cols: T J Z F B P S
|  1.56 | -0.94 |  0.62 |  0.52 |  0.77 | -0.18 |  0.08 | -> A
| -0.36 | -0.19 |  4.05 | -1.88 | -8.04 | -3.69 | -0.35 | -> M
|  1.15 | -1.83 |  1.08 |  0.42 |  1.15 | -1.30 | -1.34 | -> Y
|  0.00 |  0.00 |  0.00 |  0.05 |  0.04 | -0.01 |  0.02 | -> Q
|  0.43 | -1.16 |  4.27 | -1.16 |  0.43 | -1.16 |  0.43 | -> G
|  1.05 |  1.68 |  3.81 |  1.88 |  1.63 | -3.28 |  5.17 | -> N
|  0.17 | -0.26 | -0.12 |  0.35 | -0.20 | -0.06 | -0.19 | -> U
|  2.10 |  1.93 |  1.38 | -3.92 | -4.56 | -3.92 |  0.65 | -> K
| -1.15 | -0.40 |  0.37 | -0.28 | -0.37 | -0.36 | -0.35 | -> C
|  1.82 |  8.52 |  0.32 |  4.74 |  0.82 | -6.12 | -6.58 | -> E
count G: | 0.43 |  3
miss C: | -0.28 |  0.37 | -0.40 | -0.37 | -1.15 | -0.35 |  | -0.36 |
count G: | -1.16 |  3
miss M: | -1.88 | -0.35 | -8.04 | -3.69 |  4.05 | -0.19 |  | -0.36 |
dup K:   | -3.92 |
col: | 4.27 | 3.81 |  Z
dup Y:   | 1.15 |

cols: H X V L
| 0.42 | 4.79 | 2.53 | 0.58 | : zalen
| -1.25 |  1.71 |  0.12 | -4.41 | : Zosuv
| 0.42 | 4.79 | 4.37 | 0.58 | : san
| 6.61 | 5.26 | 3.26 | 0.62 | : gen
| -0.90 |  1.51 | -2.03 | -6.34 | : kubo
| -0.30 |  2.17 |  3.55 | -5.06 | : fiba
| -1.18 |  0.58 | -1.75 | -1.90 | : Bag
| -4.00 | -0.98 |  2.76 | -4.43 | : fiti
| -0.30 |  2.17 |  3.55 | -2.52 | : Bom
| -0.30 |  2.17 |  3.55 | -0.56 | : Zom
| 4.28 | 4.29 | 0.81 | 3.56 | : nom
| 1.70 | 4.47 | 7.84 | 0.38 | : zuful
col: |  3.26 | -2.03 |  3.55 | -1.75 |  2.76 |  3.55 |  V
miss san: | 0.58 | 4.79 | 0.42 |  | 4.37 |

cols: folu Mupuv riro ler tani Gaf Kavi ref morar
|  1.59 | -1.42 |  2.16 |  0.04 | -0.68 | -2.50 | -0.64 | -2.69 | -0.87 |  Fugom
| -2.66 |  0.80 |  0.11 |  1.18 |  0.63 |  3.38 |  0.64 |  1.07 |  1.14 |  zemo
|  0.32 |  0.15 |  0.07 | -0.10 | -1.14 | -0.88 | -0.22 | -0.77 | -0.39 |  tufe
|  0.88 |  0.86 |  2.16 | -0.27 | -1.47 | -2.26 | -1.14 | -2.29 | -0.36 |  Maraz
| -0.05 |  2.60 |  0.04 | -5.79 | -7.57 | -2.71 |  4.52 | -0.26 | -4.51 |  Tiris
| -1.58 | -1.42 | -1.42 |  3.96 |  5.08 |  4.27 | -1.63 |  5.08 |  2.74 |  doga
| -0.82 | -0.64 | -2.52 | -0.68 | -2.09 | -0.45 |  1.17 |  2.13 |  0.31 |  Buba
| -0.44 |  1.08 | -0.61 | -1.07 | -2.73 | -2.07 | -0.16 |  0.42 | -1.43 |  gepes
count doga: | -1.42 |  2
miss zemo: |  0.80 |  1.14 |  1.18 |  0.64 |  1.07 |  3.38 | -2.66 |  0.11 |  | 0.63 |
col: | -2.50 |  3.38 | -0.88 | -2.26 |  Gaf

cols: kad Dugug Kepu pepos
| -6.88 | -5.01 |  5.09 |  4.82 |  Mekas
| 0.24 | 1.84 | 1.14 | 4.04 |  sado
|  0.98 | -2.02 | -2.02 | -2.02 |  radem
|  6.41 | -1.02 | -4.72 | -6.89 |  Nugus
| -1.58 | -1.58 | -8.65 | -1.58 |  zabi
| -2.03 | -4.16 | -5.66 |  6.07 |  naf
| -2.74 | -7.74 |  8.28 | -5.06 |  lofo
| -4.92 | -7.00 |  8.08 | -1.57 |  Tal
|  0.72 | -2.33 |  7.09 |  7.09 |  Bap
|  2.27 | -0.03 |  1.45 |  1.88 |  rafi
present: | -6.88 | -5.01 |  5.09 |  yes
count zabi: | -1.58 |  3
dup Bap:   | 7.09 |
col: |  1.14 | -2.02 | -4.72 | -8.65 |  Kepu
count radem: | -2.02 |  3

cols: Zatam Bopez los Zuz Zil
|  2.72 | -1.95 | -1.28 | -4.25 |  0.05 | = D
| -1.02 | -1.98 | -6.31 | -5.88 |  0.98 | = R
|  2.72 |  2.72 |  2.72 | -4.25 |  0.05 | = W
col: | -1.28 | -6.31 |  los
dup W:   | 2.72 |
col: | -6.31 |  2.72 |  los

cols: miniv Mav Rupe lam Pip
|  6.04 | -1.03 | -2.23 |  1.36 |  4.07 | : Nim
|  3.37 |  0.22 | -0.98 |  0.46 |  3.20 | : vifon
| 3.28 | 0.51 | 0.28 | 1.58 | 1.51 | : lonuv
| -1.41 | -1.41 | -2.55 | -1.41 | -1.08 | : bamap
|  1.15 | -0.74 | -1.22 | -0.53 |  2.69 | : sudeb
| -1.33 |  0.10 | -0.34 | -0.84 | -0.79 | : mek
| -0.40 | -1.18 | -1.28 | -1.03 | -0.46 | : sopi
|  6.99 | -1.61 | -2.43 |  1.30 |  4.10 | : zikom
| -0.87 | -1.40 |  4.26 |  1.24 | -0.34 | : Tivag
| -2.40 |  0.35 | -0.56 | -1.05 | -1.14 | : kuge
| -0.02 | -0.81 | -0.33 | -0.62 |  0.63 | : zigov
present: |  2.69 | -0.53 | -1.22 |  no
count bamap: | -1.41 |  3

cols: Fis Vis mebo mer
|  4.22 | -5.62 | -5.62 | -5.60 | = zufo
|  1.10 | -0.74 | -2.33 |  5.95 | = Toted
|  1.63 |  1.18 |  1.64 | -3.47 | = zik
miss zik: |  1.18 |  1.63 | -3.47 |  | 1.64 |
dup zufo:   | -5.62 |
present: | 1.63 | 1.18 | 1.64 |  yes
find: |  1.10 | -0.74 | -2.33 |  5.95 |  Toted

cols: nat daben kibo malu Rini vozoz
|  1.37 | -0.83 | -0.43 |  0.01 |  0.01 | -0.43 | -> Butug
|  4.12 |  0.20 |  4.12 | -0.14 | -0.11 | -2.63 | -> bol
| -0.93 |  0.71 |  0.25 | -0.60 |  0.47 | -3.15 | -> dopat
| -0.51 | -0.02 | -0.03 |  0.13 | -0.24 | -7.59 | -> ganiz
|  4.27 |  0.45 | -0.18 | -0.03 | -0.18 | -0.84 | -> Luva
miss bol: | -0.11 |  0.20 |  4.12 |  4.12 | -2.63 |  | -0.14 |
col: |  4.12 |  0.25 | -0.03 | -0.18 |  kibo
dup bol:   | 4.12 |
find: |  1.37 | -0.83 | -0.43 |  0.01 |  0.01 | -0.43 |  Butug
dup Luva:   | -0.18 |
count Luva: | -0.84 |  1

cols: Dukod kugan pako liga dopu mez Zilag Zudu
| -2.00 |  0.63 |  1.04 |  6.93 | -1.08 | -3.24 | -6.16 |  5.31 | -> Vabu
| -3.44 |  3.01 |  5.48 |  1.05 | -5.37 |  2.02 |  5.48 | -3.73 | -> kebi
| -3.44 |  3.01 |  3.01 |  1.05 | -0.88 | -4.62 |  5.57 |  0.76 | -> Lalol
dup kebi:   | 5.48 |
dup Lalol:   | 3.01 |

